Below is a small trained network, with its code and all its weights. Each question gives an input and a target symbol and asks what happens when units are switched off, that is, made to give their printed mean instead of their output.

import numpy as np


def w(rows, s, z=0):
    codes = np.array(rows[::2]) - 128.0
    scale = np.full(codes.shape[1], s)
    scale[-1] = z or s
    return codes * scale


def norm(h):
    return h / np.sqrt((h * h).mean(-1, keepdims=True) + 1e-5)


def f(y):
    return np.maximum(y, 0)


def softmax(a):
    e = np.exp(a - a.max(-1, keepdims=True))
    return e / e.sum(-1, keepdims=True)


def log_softmax(a):
    a = a - a.max(-1, keepdims=True)
    return a - np.log(np.exp(a).sum(-1, keepdims=True))


def net(x, mask):
    ids = ['βγεθλμφω'.index(c) for c in x.split()]
    T = len(ids)
    res = E[ids] + P[:T]
    u = 0
    for l in range(2):
        q, k, v = (norm(res) @ M[l].T for M in (Q, K, V))
        z = softmax(np.where(np.tri(T) > 0, q @ k.T / 4**0.5, -1e9)) @ v
        res = res + np.where(mask[u], z, O[l][:, -1]) @ O[l][:, :-1]
        u += 1
        y = f(norm(res) @ A[l][:, :-1].T + A[l][:, -1])
        res = res + np.where(mask[u : u + 4], y, B[l][:, -1]) @ B[l][:, :-1]
        u += 4
    return log_softmax(norm(res)[-1] @ U[:, :-1].T + U[:, -1])


Q, K, V, O, A, B = {}, {}, {}, {}, {}, {}
E = w([
[135,107,128,172,135,249,139,93,56,86],'β',
[173,85,111,228,151,71,111,98,203,159],'γ',
[87,118,148,174,88,41,94,145,172,113],'ε',
[103,116,159,163,29,115,108,184,185,140],'θ',
[244,120,114,173,62,82,81,233,73,31],'λ',
[155,114,167,68,106,191,108,160,145,205],'μ',
[69,122,42,161,100,155,108,43,162,179],'φ',
[101,112,139,181,181,110,84,230,139,187],'ω',
],0.018)
P = w([
[54,84,168,117,74,115,141,162,81,62],'0',
[157,148,87,91,12,219,187,173,88,156],'1',
[108,221,43,178,118,171,108,166,132,125],'2',
[132,198,152,154,85,175,94,81,41,172],'3',
[108,85,112,121,19,109,225,189,146,120],'4',
[112,160,147,146,128,144,181,201,145,98],'5',
[96,187,155,95,181,191,110,80,179,156],'6',
[214,47,138,133,89,121,237,79,160,202],'7',
[153,143,163,167,97,176,97,136,97,35],'8',
[83,121,116,107,192,163,153,75,181,108],'9',
[140,72,67,139,79,88,206,109,218,208],'10',
[149,172,95,204,148,122,93,146,95,129],'11',
[176,136,190,119,120,91,79,101,184,124],'12',
],0.011)
Q[0] = w([
[73,4,125,2,167,60,223,119,142,113],'L0H0',
[76,116,147,157,116,181,101,118,112,217],'L0H0',
[106,241,162,125,191,200,113,140,203,92],'L0H0',
[137,228,179,110,181,125,110,87,196,118],'L0H0',
],0.0076)
K[0] = w([
[203,254,81,158,160,168,133,175,156,199],'L0H0',
[149,61,184,187,137,121,72,142,124,138],'L0H0',
[141,178,126,139,46,123,109,15,53,190],'L0H0',
[145,182,153,201,84,94,145,22,140,120],'L0H0',
],0.008)
V[0] = w([
[119,150,163,55,74,37,109,100,73,74],'L0H0',
[69,93,108,34,128,143,2,186,117,212],'L0H0',
[69,129,155,203,214,44,41,28,127,160],'L0H0',
[192,100,117,159,143,96,117,221,131,135],'L0H0',
],0.0061)
O[0] = w([
[87,243,112,147,185,47,174,226,32,143,47],'L0H0',
[157,4,233,76,122,81,112,192,143,89,218],'L0H0',
[67,140,121,226,112,209,167,234,96,50,70],'L0H0',
[138,101,73,56,174,114,143,254,198,17,252],'L0H0',
],0.0095,0.0021)
A[0] = w([
[157,163,97,47,158,186,76,113,138,113,93],'L0N0',
[96,101,119,147,171,144,62,94,183,140,61],'L0N1',
[59,151,79,204,140,1,139,162,153,84,123],'L0N2',
[184,180,130,144,54,89,144,139,180,115,8],'L0N3',
],0.0072,0.0015)
B[0] = w([
[135,96,177,97,115,162,40,232,90,154,159],'L0N0',
[84,166,184,155,144,177,80,145,140,130,205],'L0N1',
[146,132,168,57,109,145,198,112,173,78,255],'L0N2',
[115,123,201,84,87,140,8,51,133,124,211],'L0N3',
],0.011,0.0054)
Q[1] = w([
[128,191,158,122,245,131,130,43,144,214],'L1H0',
[204,254,152,172,158,142,116,117,138,128],'L1H0',
[149,48,210,165,124,152,111,12,175,172],'L1H0',
[223,123,134,100,119,68,120,63,117,233],'L1H0',
],0.0056)
K[1] = w([
[228,107,145,55,140,152,176,98,152,72],'L1H0',
[179,149,145,194,89,141,222,85,45,166],'L1H0',
[1,81,227,118,176,193,116,118,139,160],'L1H0',
[186,83,86,157,119,101,139,95,233,137],'L1H0',
],0.0059)
V[1] = w([
[179,162,167,129,204,99,151,220,94,160],'L1H0',
[147,99,207,110,110,75,129,105,168,132],'L1H0',
[101,162,180,247,42,107,166,80,136,175],'L1H0',
[162,192,95,140,207,1,139,84,120,213],'L1H0',
],0.0072)
O[1] = w([
[127,101,91,151,165,191,68,212,120,37,73],'L1H0',
[106,177,174,116,159,134,2,189,32,103,164],'L1H0',
[114,157,195,216,57,126,55,155,163,17,158],'L1H0',
[57,89,172,107,73,73,171,180,119,88,2],'L1H0',
],0.011,0.0096)
A[1] = w([
[150,224,133,39,53,137,122,102,202,133,117],'L1N0',
[201,70,56,82,14,82,154,61,111,165,251],'L1N1',
[113,6,163,158,112,152,134,201,137,255,157],'L1N2',
[164,192,169,166,162,148,58,125,149,169,86],'L1N3',
],0.0059,0.0018)
B[1] = w([
[138,58,150,84,218,85,127,151,169,181,253],'L1N0',
[222,129,135,105,2,120,186,118,155,214,201],'L1N1',
[118,139,28,245,76,224,116,118,209,78,186],'L1N2',
[164,227,120,64,153,173,55,113,84,132,254],'L1N3',
],0.0092,0.0061)
U = w([
[172,166,80,123,47,141,188,66,174,224,127],'β',
[136,110,71,195,119,171,126,207,226,90,199],'γ',
[98,255,186,207,103,140,139,161,123,114,174],'ε',
[74,151,173,113,189,110,17,139,71,153,5],'θ',
[148,197,116,57,199,107,108,125,109,137,112],'λ',
[187,128,103,83,180,129,87,124,118,160,71],'μ',
[92,176,189,186,88,137,105,110,119,219,160],'φ',
[154,71,131,99,193,155,118,163,143,206,149],'ω',
],0.0071,0.0027)

Each question gives the input, a string of symbols that net reads in full, and the target symbol t.
The units are the heads (4 rows each of Q, K, V and O) and the neurons (one row each of A and B). Each row of codes is followed by its name. A weight is (code - 128) times the scale printed after its matrix; where a second scale follows, it is the last column's (O, A, B and U).
mask holds one flag per unit, layer by layer, with each layer's heads first. A switched-off unit (its flag False) gives its mean, the last column of its rows in O or B, instead of its output. The means were averaged over made-up inputs and are rounded, as every weight is.
A unit's drop is (log p(t) with every unit on - log p(t) with that unit switched off) / (log p(t) with every unit on - log p(t) with every unit switched off).
The circuit of an input: a set's keep is (log p(t) with only the set's units on - log p(t) with every unit switched off) / (log p(t) with every unit on - log p(t) with every unit switched off). Starting from all 10 units, units are removed one at a time, each time the one whose removal leaves the highest keep (on an exact tie, the one counted first), for as long as the keep stays at least 0.8.
circuit, biggest first: the units of the circuit, biggest drop first
k most important neurons: the k neurons with the biggest drops, biggest first
k most important neurons of layer l: the k neurons of layer l with the biggest drops, biggest first
input φ ω ω, target ε: circuit, biggest first	(L0H0; L1H0; L1N0)
input γ φ γ λ, target γ: circuit, biggest first	(L0H0)
input γ λ θ θ ω β ε φ λ φ γ θ, target β: circuit, biggest first	(L1H0; L0H0; L0N2; L0N1)
input ε ε ε μ μ ω φ γ, target γ: circuit, biggest first	(L0H0; L1N2)
input θ ω γ φ, target θ: circuit, biggest first	(L1H0; L0H0)
input γ ε θ β θ ε, target β: 2 most important neurons of layer 0	(L0N2; L0N1)
input θ ω γ, target λ: circuit, biggest first	(L0N2; L0H0; L1H0)
input ε θ φ μ θ γ φ φ φ φ γ φ, target γ: circuit, biggest first	(L0H0; L1H0; L0N3)
input ε β ω β λ ω φ θ μ, target γ: 3 most important neurons of layer 0	(L0N3; L0N0; L0N1)
input φ φ ω μ μ φ λ θ φ γ λ γ, target ε: circuit, biggest first	(L0H0; L1H0; L0N1; L1N0)
input γ β ω β ω θ φ φ λ, target β: circuit, biggest first	(L1H0; L0H0; L1N1)
input λ φ ε λ ω φ, target ω: circuit, biggest first	(L0H0; L1H0; L0N0)
input γ ω μ μ φ μ β φ φ μ μ θ, target β: circuit, biggest first	(L1H0; L0N1; L0N2)
input ε θ μ, target γ: 2 most important neurons	(L0N3; L0N1)
input β β θ β γ λ φ φ β ω, target φ: circuit, biggest first	(L0H0; L1H0)
input λ ω μ φ θ ε, target ω: circuit, biggest first	(L1H0; L0H0)
input θ θ β λ ω ε, target λ: most important neuron	(L0N2)
input θ β φ ε β, target β: 2 most important neurons of layer 0	(L0N1; L0N3)
input γ μ ω γ, target γ: 2 most important neurons	(L0N3; L1N1)
input γ θ φ β φ γ λ β φ β θ μ, target β: 2 most important neurons	(L0N1; L0N3)
input ε β θ, target γ: most important neuron of layer 1	(L1N3)
input ω β φ θ ε θ λ μ ε ω θ, target γ: 2 most important neurons	(L1N2; L1N3)
input γ θ ω μ φ θ φ γ θ β φ λ, target β: 2 most important neurons	(L1N1; L0N1)
input ε β ε, target γ: 2 most important neurons	(L0N2; L1N3)
input ε β γ φ λ γ φ ω φ φ ε ε, target γ: 2 most important neurons of layer 0	(L0N3; L0N2)
